After every row comes roughly how far along a hidden order it lies, from 0 to 10.
[  -6   -5    4   29   10  -15  -12    8    3    5   -6   65  -11    5
  -11   10    7   32   11   35  -16   -2   19    8    1   36   29    8
   40   -4   13   23 -127  -29   24  -14   -7   15  -19   -4  -27] -> 1
[-32  10 -24  -2  12 -41 -31   7  -4   4 -13 -25  13   6   8 -21  -1   4
 -16  23  20   8  13   2  -5 -24 -14   1  60 -11  13  -3  57 -20 -37  -9
  -7   0   6 -64  19] -> 5
[ 14   5   0   3  -8   4   3 -11 -11  -2   7 -17   0   1  -8  -3  11   7
  -8 -42   1  11  -9 -15   0 -40 -30   3  15 -17  -1 -15 -14  16 -57  20
  12 -26  21  23  22] -> 10
[-27   9 -35  -2  14 -48 -30   7  -3   5  -9 -24  11   8   4 -23   3  10
 -15  25  14   9  14   6  -4 -21 -16   2  68 -10  12  -4  26 -20 -34  -9
  -5  -1   2 -49  19] -> 4
[-25   3 -28   2  18 -63 -28  13   4   4   0  -2  -3  26   5 -16  12  25
 -11  48 -11   6  21  24  -3 -14  -5  -7  77  17  15 -10  25 -44  -3 -23
   3  21 -11 -39   8] -> 0
[-20   5   2  15   0  -5 -11   3   2  -3 -14  40   1 -16   9   6   4   8
  24  20  -5  -8   7  -5   1  15  34  -4  25 -22  14  27 -38  -9  20 -15
  -8   2  -5 -25  -4] -> 4
[-15  -2  -3  21  11 -24 -21  10   2   4 -12  46  -4   3   2   2   4  22
   8  41  -7  -7  19   3  -2  32  31   1  47  -1  11  19 -89 -31  27 -21
 -12  25 -18 -26 -24] -> 1
[-25   7 -19   1  14 -44 -29   7  -2   6  -6 -23   6  12   0 -19   4  13
 -13  22   9  10  14   7  -3 -21 -10   3  64 -11  11   0  16 -15 -40  -9
  -4  -5   2 -46  15] -> 4
[ 18   8  10   4 -14  27   9 -17  -9  -6   1 -18  -9 -25   5   8   8  -7
  21 -41   5   3 -10 -25   3 -26  -7  -8  -3 -34   1  18  14  28 -39  14
   4 -37  26   5  10] -> 10
[ 17   6 -13  -7   1 -19 -13   0 -12   2  -5 -46  33  10  -7 -18  -7   4
 -19 -36  25  11  -4 -29  -9 -41 -46  12   5 -19  -6 -34  22  -2 -74  14
   4  -1  19   7  18] -> 9
[-23   5 -19   4  16 -36 -23   9   2   4  -6   3  -2  11   5 -14   6  14
   0  42  -5   7  16  11  -3  -4   3  -3  67  -3  13   8   3 -27 -16 -19
  -5   7  -7 -49   1] -> 2
[-25   6 -25  -2  17 -58 -30   9   0   6  -2 -12   1  21   2 -21   8  17
 -15  25   1   9  18  14  -3 -22 -11  -2  68   3  15  -4  20 -29 -23 -18
  -2   6  -7 -57  12] -> 2
[-24   0 -17  12  17 -46 -22  13   3   4  -4  22   1  20   3  -8   6  24
  -1  45  -9  -1  20  16  -4   8  20  -3  65  12  11   1 -41 -39  11 -25
  -5  27 -15 -34 -10] -> 0
[-18   4   8  19  -2   2   3   0   4  -3 -11  48  -4 -14   7  14  11  12
  30  17 -15 -11   3   2   3  17  38  -5  30 -17  14  32 -49  -8  27 -15
  -3   4  -4 -14  -4] -> 4
[-36   7 -28  -6  17 -72 -29  10   4   2  -7 -16   0  16  17 -19   8  15
  -8  47  -1   4  15  18  -4 -18   2 -12  73   2  15  -9  78 -42  -4 -26
  -1  22  -8 -69  11] -> 1
[ 15   8   1  14  -8  14   0 -10  -8  -2   7 -10  -4 -10   0   8  20  10
  18 -27  -4   2  -4  -7   5 -28  -6 -12  28 -20   7  10  18  14 -42  12
  12 -26  24  -7  19] -> 8
[  8   8  -3  14  -5   7  -1  -6  -4  -4  -3 -11   1 -15  10   8  19   2
  27 -10  -1  -3  -2 -12   4 -23  13 -18  28 -20   9  13  49   6 -28  -1
   8 -10  20 -26  14] -> 6
[-26   9 -23  -1  14 -48 -31   7  -2   7  -6 -24   8   4   3 -22   4  14
 -16  29  10   9  16   8  -3 -22 -12   1  65  -7  13  -5  41 -23 -32 -11
  -4  -4  -1 -49  14] -> 4
[-15   3   3  16   2  -7 -13   5   1   0 -11  34   3  -9   3   7   7  13
  19   9  -4  -6   8  -4   1  19  27   1  38 -18  14  22 -42  -3  -4 -15
  -4   7  -1 -19  -4] -> 4
[  1   9 -13  11   6 -18 -17   1  -3   5  -2 -16   5  -1  -4  -8  10  18
  -1   5   5  11  11   1   0 -19 -10   5  58 -16  11   6   3  -8 -49  -1
   3 -17  11 -28  12] -> 6
